Here is a tiny trained network, its code and every weight. The questions are about switching its units off for an input and a target symbol, where a switched-off unit gives its printed mean instead of its output.

import numpy as np


def w(rows, s, z=0):
    codes = np.array(rows[::2]) - 128.0
    scale = np.full(codes.shape[1], s)
    scale[-1] = z or s
    return codes * scale


def norm(h):
    return h / np.sqrt((h * h).mean(-1, keepdims=True) + 1e-5)


def f(y):
    return y / 2 * (1 + np.tanh(0.7978845608 * (y + 0.044715 * y**3)))


def softmax(a):
    e = np.exp(a - a.max(-1, keepdims=True))
    return e / e.sum(-1, keepdims=True)


def log_softmax(a):
    a = a - a.max(-1, keepdims=True)
    return a - np.log(np.exp(a).sum(-1, keepdims=True))


def net(x, mask):
    ids = ['ΓΔΛΠΣΦβεημω'.index(c) for c in x.split()]
    T = len(ids)
    res = E[ids] + P[:T]
    u = 0
    for l in range(3):
        r = norm(res)
        for j in range(3):
            rows = slice(3 * j, 3 * j + 3)
            q, k, v = (r @ M[l][rows].T for M in (Q, K, V))
            z = softmax(np.where(np.tri(T) > 0, q @ k.T / 3**0.5, -1e9)) @ v
            o = O[l][rows]
            res = res + np.where(mask[u + j], z, o[:, -1]) @ o[:, :-1]
        u += 3
        y = f(norm(res) @ A[l][:, :-1].T + A[l][:, -1])
        res = res + np.where(mask[u : u + 4], y, B[l][:, -1]) @ B[l][:, :-1]
        u += 4
    return log_softmax(norm(res)[-1] @ U[:, :-1].T + U[:, -1])


Q, K, V, O, A, B = {}, {}, {}, {}, {}, {}
E = w([
[104,139,228,152],'Γ',
[80,199,85,129],'Δ',
[50,165,75,138],'Λ',
[221,109,109,122],'Π',
[44,86,98,159],'Σ',
[141,127,196,77],'Φ',
[132,77,57,62],'β',
[6,134,121,36],'ε',
[171,8,144,88],'η',
[232,215,168,140],'μ',
[11,173,128,144],'ω',
],0.022)
P = w([
[75,21,112,253],'0',
[26,30,103,211],'1',
[48,60,125,196],'2',
[85,108,132,197],'3',
[49,146,136,205],'4',
[42,229,94,214],'5',
[66,246,160,229],'6',
],0.0037)
Q[0] = w([
[180,124,162,102],'L0H0',
[127,3,39,126],'L0H0',
[175,168,43,185],'L0H0',
[95,95,179,197],'L0H1',
[32,192,77,118],'L0H1',
[136,98,12,123],'L0H1',
[114,125,103,188],'L0H2',
[137,161,163,72],'L0H2',
[85,176,157,84],'L0H2',
],0.047)
K[0] = w([
[192,128,190,105],'L0H0',
[131,32,27,92],'L0H0',
[204,165,66,198],'L0H0',
[140,100,159,181],'L0H1',
[3,137,107,152],'L0H1',
[146,103,12,136],'L0H1',
[95,95,114,137],'L0H2',
[126,165,141,105],'L0H2',
[82,208,176,104],'L0H2',
],0.048)
V[0] = w([
[77,29,155,153],'L0H0',
[70,167,224,79],'L0H0',
[158,140,66,4],'L0H0',
[142,150,132,82],'L0H1',
[160,117,211,201],'L0H1',
[161,139,179,125],'L0H1',
[122,118,85,109],'L0H2',
[125,118,140,99],'L0H2',
[119,125,44,123],'L0H2',
],0.048)
O[0] = w([
[75,143,3,116,201],'L0H0',
[42,213,160,175,253],'L0H0',
[100,101,220,7,134],'L0H0',
[109,167,163,101,124],'L0H1',
[167,179,32,165,110],'L0H1',
[133,199,90,129,113],'L0H1',
[157,68,122,132,116],'L0H2',
[117,104,127,99,153],'L0H2',
[183,35,121,149,84],'L0H2',
],0.036,0.029)
A[0] = w([
[141,40,197,223,69],'L0N0',
[3,178,219,113,3],'L0N1',
[163,191,116,135,146],'L0N2',
[208,143,226,72,236],'L0N3',
],0.029,0.0021)
B[0] = w([
[47,49,114,63,156],'L0N0',
[41,2,231,119,252],'L0N1',
[122,154,204,122,155],'L0N2',
[204,90,46,224,168],'L0N3',
],0.032,0.028)
Q[1] = w([
[151,175,136,139],'L1H0',
[120,120,100,131],'L1H0',
[150,248,172,173],'L1H0',
[131,172,73,162],'L1H1',
[150,107,42,49],'L1H1',
[253,144,141,85],'L1H1',
[54,77,119,194],'L1H2',
[87,126,163,193],'L1H2',
[75,123,133,189],'L1H2',
],0.053)
K[1] = w([
[142,124,131,89],'L1H0',
[127,111,144,148],'L1H0',
[113,146,52,30],'L1H0',
[126,179,100,152],'L1H1',
[149,137,57,77],'L1H1',
[216,199,164,53],'L1H1',
[1,99,125,188],'L1H2',
[107,109,181,190],'L1H2',
[85,121,129,172],'L1H2',
],0.051)
V[1] = w([
[85,47,126,118],'L1H0',
[119,129,88,38],'L1H0',
[107,133,115,172],'L1H0',
[175,130,95,28],'L1H1',
[213,174,184,67],'L1H1',
[166,165,216,208],'L1H1',
[44,98,111,253],'L1H2',
[116,116,116,118],'L1H2',
[154,164,166,177],'L1H2',
],0.036)
O[1] = w([
[128,55,56,156,216],'L1H0',
[56,83,177,110,118],'L1H0',
[129,144,108,173,150],'L1H0',
[75,121,21,127,60],'L1H1',
[151,129,44,59,5],'L1H1',
[223,150,130,67,83],'L1H1',
[179,118,251,199,248],'L1H2',
[127,116,131,142,150],'L1H2',
[153,181,153,97,75],'L1H2',
],0.03,0.02)
A[1] = w([
[143,140,37,50,1],'L1N0',
[226,172,92,94,81],'L1N1',
[174,128,144,52,101],'L1N2',
[166,95,124,3,72],'L1N3',
],0.051,0.009)
B[1] = w([
[145,95,131,253,249],'L1N0',
[185,126,190,59,205],'L1N1',
[69,128,142,157,179],'L1N2',
[186,223,22,100,255],'L1N3',
],0.06,0.0082)
Q[2] = w([
[142,127,156,147],'L2H0',
[131,124,133,118],'L2H0',
[146,134,146,152],'L2H0',
[157,169,143,134],'L2H1',
[161,102,132,150],'L2H1',
[179,136,87,1],'L2H1',
[109,142,114,58],'L2H2',
[197,111,173,156],'L2H2',
[74,140,110,119],'L2H2',
],0.063)
K[2] = w([
[135,136,127,51],'L2H0',
[110,135,113,142],'L2H0',
[140,113,139,77],'L2H0',
[119,188,143,134],'L2H1',
[195,102,143,119],'L2H1',
[212,223,47,3],'L2H1',
[113,157,61,105],'L2H2',
[99,67,178,237],'L2H2',
[178,140,118,68],'L2H2',
],0.045)
V[2] = w([
[45,193,118,248],'L2H0',
[18,71,93,146],'L2H0',
[195,70,243,221],'L2H0',
[136,156,168,136],'L2H1',
[75,99,111,179],'L2H1',
[129,140,180,197],'L2H1',
[135,182,115,168],'L2H2',
[198,101,128,42],'L2H2',
[60,120,3,75],'L2H2',
],0.036)
O[2] = w([
[55,203,169,224,162],'L2H0',
[73,58,55,236,251],'L2H0',
[187,85,253,194,243],'L2H0',
[142,126,154,99,138],'L2H1',
[150,141,107,167,242],'L2H1',
[226,123,123,166,225],'L2H1',
[99,153,184,119,91],'L2H2',
[179,135,77,53,61],'L2H2',
[18,105,60,89,36],'L2H2',
],0.032,0.014)
A[2] = w([
[217,119,110,211,224],'L2N0',
[79,52,193,86,195],'L2N1',
[97,254,110,170,255],'L2N2',
[92,178,103,47,122],'L2N3',
],0.051,0.0042)
B[2] = w([
[204,198,108,67,230],'L2N0',
[122,126,53,33,253],'L2N1',
[138,128,87,4,234],'L2N2',
[20,188,54,108,149],'L2N3',
],0.044,0.029)
U = w([
[129,234,107,165,173],'Γ',
[211,79,130,143,66],'Δ',
[148,116,122,161,255],'Λ',
[216,117,38,90,82],'Π',
[153,121,107,246,50],'Σ',
[85,226,155,138,159],'Φ',
[139,128,60,51,146],'β',
[87,98,173,126,177],'ε',
[84,126,57,220,46],'η',
[209,196,158,26,58],'μ',
[193,165,194,226,89],'ω',
],0.014,0.0087)

Each question gives the input, a string of symbols that net reads in full, and the target symbol t.
The units are the heads (3 rows each of Q, K, V and O) and the neurons (one row each of A and B). Each row of codes is followed by its name. A weight is (code - 128) times the scale printed after its matrix; where a second scale follows, it is the last column's (O, A, B and U).
mask holds one flag per unit, layer by layer, with each layer's heads first. A switched-off unit (its flag False) gives its mean, the last column of its rows in O or B, instead of its output. The means were averaged over made-up inputs and are rounded, as every weight is.
A unit's drop is (log p(t) with every unit on - log p(t) with that unit switched off) / (log p(t) with every unit on - log p(t) with every unit switched off).
The circuit of an input: a set's keep is (log p(t) with only the set's units on - log p(t) with every unit switched off) / (log p(t) with every unit on - log p(t) with every unit switched off). Starting from the 12 units with the biggest drops (on a tie, the unit counted first), units are removed one at a time, each time the one whose removal leaves the highest keep (on an exact tie, the one counted first), for as long as the keep stays at least 0.8.
circuit, biggest first: the units of the circuit, biggest drop first
most important unit: the unit with the biggest drop
top k neurons: the k neurons with the biggest drops, biggest first
top k neurons in layer l: the k neurons of layer l with the biggest drops, biggest first
which heads matter: for each layer, one digit per head in row order, 1 if its drop is at least 0.15 and else 0, layers parted by /
drop when u is switched off: that unit's drop, to one decimal
input Φ ε Π Π, target Π: which heads matter : 100 / 000 / 000
input ε Φ η ω η, target η: top 2 neurons : L0N1, L0N3
input ε μ Φ η Φ Γ Δ, target μ: circuit, biggest first : L0H0, L1H1
input Δ η Γ β, target β: which heads matter : 110 / 010 / 000
input Φ Γ Γ Γ Γ β Γ, target β: circuit, biggest first : L0H0, L2H0, L1N3
input Γ ε η Π Φ Φ Γ, target Γ: circuit, biggest first : L0H1
input Δ β μ ε, target μ: circuit, biggest first : L0H0, L1H1
input ε Π ω Λ Φ, target ω: which heads matter : 010 / 011 / 000
input Γ ε Λ Λ, target Λ: which heads matter : 110 / 000 / 000
input Π η ω Φ, target ω: which heads matter : 000 / 011 / 001
input Γ ε μ μ Φ, target μ: which heads matter : 110 / 010 / 100
input μ ε ε, target μ: which heads matter : 100 / 010 / 100
input η ε μ Γ ε η Γ, target μ: which heads matter : 110 / 010 / 100
input Γ ε Δ, target Δ: most important unit : L0H0
input ε η ε μ, target μ: which heads matter : 110 / 010 / 000
input Λ ε ε ε Δ, target Λ: which heads matter : 010 / 000 / 000
input ε Γ Σ ε η, target η: which heads matter : 100 / 010 / 000
input Δ ε η β ε, target β: top 3 neurons : L1N3, L2N1, L1N0
input Π Φ ω Δ, target ω: top 2 neurons : L1N0, L2N2
input η η ε Δ Φ Λ, target Λ: most important unit : L0N0
input Π Γ ε η ε μ Π, target Π: top 2 neurons in layer 1 : L1N0, L1N3
input ω ε ε, target ω: drop when L1H1 is switched off : 0.1
input ε ε Σ Γ μ μ Π, target μ: drop when L0H0 is switched off : 0.8
input β β ε ε β, target β: drop when L0H2 is switched off : -0.1
